Below is a small trained network, with its code and all its weights. Each question gives an input and a target symbol and asks what happens when units are switched off, that is, made to give their printed mean instead of their output.

import numpy as np


def w(rows, s, z=0):
    codes = np.array(rows[::2]) - 128.0
    scale = np.full(codes.shape[1], s)
    scale[-1] = z or s
    return codes * scale


def norm(h):
    return h / np.sqrt((h * h).mean(-1, keepdims=True) + 1e-5)


def f(y):
    return y / 2 * (1 + np.tanh(0.7978845608 * (y + 0.044715 * y**3)))


def softmax(a):
    e = np.exp(a - a.max(-1, keepdims=True))
    return e / e.sum(-1, keepdims=True)


def log_softmax(a):
    a = a - a.max(-1, keepdims=True)
    return a - np.log(np.exp(a).sum(-1, keepdims=True))


def net(x, mask):
    ids = ['ΓΘΦαβδεζηλπτω'.index(c) for c in x.split()]
    T = len(ids)
    res = E[ids] + P[:T]
    q, k, v = (norm(res) @ M[0].T for M in (Q, K, V))
    z = softmax(np.where(np.tri(T) > 0, q @ k.T / 2**0.5, -1e9)) @ v
    res = res + np.where(mask[0], z, O[0][:, -1]) @ O[0][:, :-1]
    y = f(norm(res) @ A[0][:, :-1].T + A[0][:, -1])
    res = res + np.where(mask[1:13], y, B[0][:, -1]) @ B[0][:, :-1]
    return log_softmax(norm(res)[-1] @ U[:, :-1].T + U[:, -1])


Q, K, V, O, A, B = {}, {}, {}, {}, {}, {}
E = w([
[199,171,179,195,251],'Γ',
[48,86,68,126,96],'Θ',
[37,139,155,151,155],'Φ',
[124,106,110,124,220],'α',
[100,89,215,41,113],'β',
[93,129,164,113,67],'δ',
[98,81,236,89,113],'ε',
[169,145,204,79,94],'ζ',
[152,77,92,39,109],'η',
[120,211,73,30,198],'λ',
[230,3,154,147,180],'π',
[135,108,128,136,99],'τ',
[30,74,134,104,149],'ω',
],0.016)
P = w([
[2,80,111,110,198],'0',
[30,94,86,127,187],'1',
[61,99,89,135,166],'2',
[71,101,91,144,149],'3',
[95,110,95,148,141],'4',
[103,120,98,140,132],'5',
[102,110,87,157,118],'6',
[111,121,91,148,128],'7',
[119,121,83,160,122],'8',
[107,124,95,166,111],'9',
],0.0051)
Q[0] = w([
[219,88,113,207,54],'H0',
[86,2,185,93,104],'H0',
],0.0083)
K[0] = w([
[103,101,171,203,121],'H0',
[247,141,86,143,148],'H0',
],0.011)
V[0] = w([
[65,230,136,121,130],'H0',
[96,147,59,1,101],'H0',
],0.0037)
O[0] = w([
[2,210,108,15,160,8],'H0',
[227,117,131,59,147,85],'H0',
],0.0085,0.0018)
A[0] = w([
[201,244,48,86,137,60],'N0',
[184,187,118,163,165,81],'N1',
[102,161,193,127,24,120],'N2',
[190,234,196,92,180,186],'N3',
[155,2,82,104,175,73],'N4',
[198,145,84,56,86,175],'N5',
[97,92,199,98,98,3],'N6',
[82,160,123,108,30,186],'N7',
[145,141,166,83,122,75],'N8',
[32,218,171,114,167,114],'N9',
[68,114,132,75,86,87],'N10',
[158,171,90,56,172,110],'N11',
],0.0086,0.0036)
B[0] = w([
[139,155,95,73,158,138],'N0',
[1,105,54,89,205,142],'N1',
[199,91,68,204,204,196],'N2',
[48,213,82,164,81,221],'N3',
[150,124,146,115,32,255],'N4',
[182,87,178,92,48,161],'N5',
[98,160,141,99,190,165],'N6',
[226,201,72,199,209,184],'N7',
[131,101,185,188,104,134],'N8',
[185,200,150,175,11,180],'N9',
[154,148,106,118,178,170],'N10',
[134,97,150,148,130,150],'N11',
],0.0066,0.0044)
U = w([
[68,219,117,172,230,21],'Γ',
[56,115,34,136,66,76],'Θ',
[79,209,176,166,39,70],'Φ',
[116,73,40,86,209,55],'α',
[152,135,205,51,208,69],'β',
[121,172,95,199,224,209],'δ',
[78,87,214,163,194,26],'ε',
[247,224,153,144,123,44],'ζ',
[179,116,100,41,1,58],'η',
[164,208,78,25,126,255],'λ',
[221,64,118,89,79,191],'π',
[145,52,132,227,96,181],'τ',
[30,104,160,74,104,97],'ω',
],0.0092,0.005)

Each question gives the input, a string of symbols that net reads in full, and the target symbol t.
The units are the heads (2 rows each of Q, K, V and O) and the neurons (one row each of A and B). Each row of codes is followed by its name. A weight is (code - 128) times the scale printed after its matrix; where a second scale follows, it is the last column's (O, A, B and U).
mask holds one flag per unit, heads first, then neurons. A switched-off unit (its flag False) gives its mean, the last column of its rows in O or B, instead of its output. The means were averaged over made-up inputs and are rounded, as every weight is.
A unit's drop is (log p(t) with every unit on - log p(t) with that unit switched off) / (log p(t) with every unit on - log p(t) with every unit switched off).
The circuit of an input: a set's keep is (log p(t) with only the set's units on - log p(t) with every unit switched off) / (log p(t) with every unit on - log p(t) with every unit switched off). Starting from the 12 units with the biggest drops (on a tie, the unit counted first), units are removed one at a time, each time the one whose removal leaves the highest keep (on an exact tie, the one counted first), for as long as the keep stays at least 0.8.
units of the circuit, in order: the units of the circuit, biggest drop first
most important unit: the unit with the biggest drop
k most important neurons: the k neurons with the biggest drops, biggest first
drop of u: that unit's drop, to one decimal
input ζ Γ Γ ζ τ, target δ: units of the circuit, in order : (H0, N7, N4)
input π π ζ, target τ: units of the circuit, in order : (H0, N2)
input τ Γ π β α Φ λ ω π δ, target δ: most important unit : N7
input δ η ζ ω ε η α, target π: units of the circuit, in order : (N4, H0)
input β η Φ, target Φ: 3 most important neurons : (N9, N2, N7)
input Γ Γ π η Γ η Γ τ, target δ: 4 most important neurons : (N7, N4, N5, N9)
input ω η τ, target π: units of the circuit, in order : (H0, N3)
input ω Θ β ε δ ε τ η Γ, target Γ: units of the circuit, in order : (N3, N1, H0)
input π δ α Γ, target Γ: 2 most important neurons : (N3, N1)
input η π τ λ Φ Θ η Θ δ, target δ: 3 most important neurons : (N7, N2, N4)
input Γ π λ Γ ζ ε ω ε α, target α: drop of N4 : 0.2
input ε Φ Γ ω Φ ω β, target δ: drop of N2 : 0.3
input ζ δ δ Θ Θ ω ε, target β: drop of N8 : -0.1
input λ π π ω Γ Γ λ β, target β: drop of N4 : 0.0
